Below is a small trained network, with its code and all its weights. Each question gives an input and a class and asks what happens when units are switched off, that is, made to give their printed mean instead of their output.

import numpy as np


def w(rows, s, z=0):
    codes = np.array(rows[::2]) - 128.0
    scale = np.full(codes.shape[1], s)
    scale[-1] = z or s
    return codes * scale


def norm(h):
    return h / np.sqrt((h * h).mean(-1, keepdims=True) + 1e-5)


def f(y):
    return y / 2 * (1 + np.tanh(0.7978845608 * (y + 0.044715 * y**3)))


def log_softmax(a):
    a = a - a.max(-1, keepdims=True)
    return a - np.log(np.exp(a).sum(-1, keepdims=True))


def net(x, mask):
    res = np.array(x, float).reshape(1, 3) / 4 @ E
    u = 0
    for l in range(3):
        y = f(norm(res) @ A[l][:, :-1].T + A[l][:, -1])
        res = res + np.where(mask[u : u + 4], y, B[l][:, -1]) @ B[l][:, :-1]
        u += 4
    return log_softmax(norm(res)[-1] @ U[:, :-1].T + U[:, -1])


A, B = {}, {}
E = w([
[251,49,144,139,157],'x0',
[234,164,138,162,244],'x1',
[131,190,249,68,180],'x2',
],0.0027)
A[0] = w([
[207,166,137,162,253,89],'L0N1',
[221,85,14,205,189,81],'L0N2',
[183,14,167,165,64,4],'L0N3',
[106,16,189,237,138,70],'L0N4',
],0.0054,0.0027)
B[0] = w([
[206,212,92,93,115,254],'L0N1',
[68,49,234,221,148,250],'L0N2',
[129,115,76,3,164,153],'L0N3',
[159,140,111,74,85,132],'L0N4',
],0.0071,0.0032)
A[1] = w([
[144,145,33,126,162,16],'L1N1',
[151,98,98,70,102,100],'L1N2',
[33,168,188,107,160,13],'L1N3',
[115,64,86,7,149,10],'L1N4',
],0.011,0.0012)
B[1] = w([
[138,141,176,225,119,134],'L1N1',
[115,92,106,74,176,168],'L1N2',
[255,77,167,99,53,253],'L1N3',
[185,84,35,44,185,220],'L1N4',
],0.0084,0.0036)
A[2] = w([
[134,101,171,162,176,74],'L2N1',
[190,127,128,148,105,248],'L2N2',
[136,166,140,87,94,36],'L2N3',
[142,248,161,99,180,90],'L2N4',
],0.017,0.0012)
B[2] = w([
[132,97,154,151,179,192],'L2N1',
[98,163,134,126,102,247],'L2N2',
[215,96,193,122,153,166],'L2N3',
[165,248,63,136,178,255],'L2N4',
],0.018,0.0076)
U = w([
[155,249,108,136,185,181],'0',
[28,110,63,152,78,107],'1',
[126,74,67,36,178,169],'2',
[103,63,184,187,215,164],'3',
[73,177,155,169,83,66],'4',
[191,127,217,88,62,170],'5',
[82,145,149,103,137,2],'6',
],0.013,0.0067)

Each question gives the input, the list of numbers given to net, and the class t.
The units are the neurons (one row each of A and B). Each row of codes is followed by its name. A weight is (code - 128) times the scale printed after its matrix; where a second scale follows, it is the last column's (A, B and U).
mask holds one flag per neuron, layer by layer. A switched-off neuron (its flag False) gives its mean, the last column of its row in B, instead of its output. The means were averaged over made-up inputs and are rounded, as every weight is.
A unit's drop is (log p(t) with every unit on - log p(t) with that unit switched off) / (log p(t) with every unit on - log p(t) with every unit switched off).
The circuit of an input: a set's keep is (log p(t) with only the set's units on - log p(t) with every unit switched off) / (log p(t) with every unit on - log p(t) with every unit switched off). Starting from all 12 units, units are removed one at a time, each time the one whose removal leaves the highest keep (on an exact tie, the one counted first), for as long as the keep stays at least 0.8.
units of the circuit, in order: the units of the circuit, biggest drop first
top k neurons: the k neurons with the biggest drops, biggest first
top k neurons in layer l: the k neurons of layer l with the biggest drops, biggest first
drop of u: that unit's drop, to one decimal
input [-3,-1,-4], class 1: top neuron in layer 2 => [L2N4]
input [4,-2,-5], class 2: units of the circuit, in order => [L0N3, L1N4]
input [0,-1,-2], class 1: top 3 neurons in layer 2 => [L2N3, L2N4, L2N1]
input [-5,-1,-6], class 1: units of the circuit, in order => [L2N4, L2N3]
input [-6,-6,-5], class 1: top 3 neurons => [L2N4, L1N3, L0N3]
input [-2,-7,-7], class 1: top 2 neurons => [L2N4, L2N3]
input [7,0,-4], class 3: units of the circuit, in order => [L0N2, L2N4]
input [-6,2,-8], class 3: top 2 neurons in layer 1 => [L1N3, L1N4]
input [-6,-7,-5], class 5: top 4 neurons => [L2N4, L0N3, L1N4, L2N2]
input [1,0,0], class 2: top 2 neurons => [L0N3, L2N4]
input [-2,0,8], class 5: top 3 neurons => [L1N3, L2N4, L0N1]
input [-3,-8,-4], class 2: top 2 neurons in layer 2 => [L2N2, L2N4]
input [2,-4,-8], class 2: top 3 neurons => [L0N3, L2N2, L2N4]
input [-6,-8,-6], class 1: units of the circuit, in order => [L2N4]
input [5,0,-1], class 3: top 3 neurons => [L0N2, L2N4, L1N3]
input [-3,-6,-3], class 5: top 2 neurons => [L2N4, L0N3]
input [-6,3,2], class 5: top 2 neurons => [L1N3, L0N1]
input [-7,6,-4], class 3: top 2 neurons => [L2N4, L2N1]
input [4,-4,8], class 5: top 2 neurons => [L0N1, L2N4]
input [5,-2,-5], class 2: units of the circuit, in order => [L0N3, L1N4]
input [-7,-4,-7], class 1: top neuron in layer 2 => [L2N4]
input [7,6,-1], class 3: top 3 neurons => [L0N2, L2N1, L2N4]
input [5,5,-1], class 3: top 2 neurons => [L0N2, L2N1]
input [0,-1,-1], class 2: top 2 neurons => [L0N2, L2N4]
input [-7,0,-4], class 4: top 2 neurons in layer 0 => [L0N1, L0N2]
input [-8,-2,-6], class 1: top 2 neurons => [L2N4, L2N3]
input [-6,0,8], class 5: units of the circuit, in order => [L1N3]
input [8,-3,5], class 2: drop of L2N4 => 0.1
input [0,6,-6], class 3: drop of L0N2 => 0.5
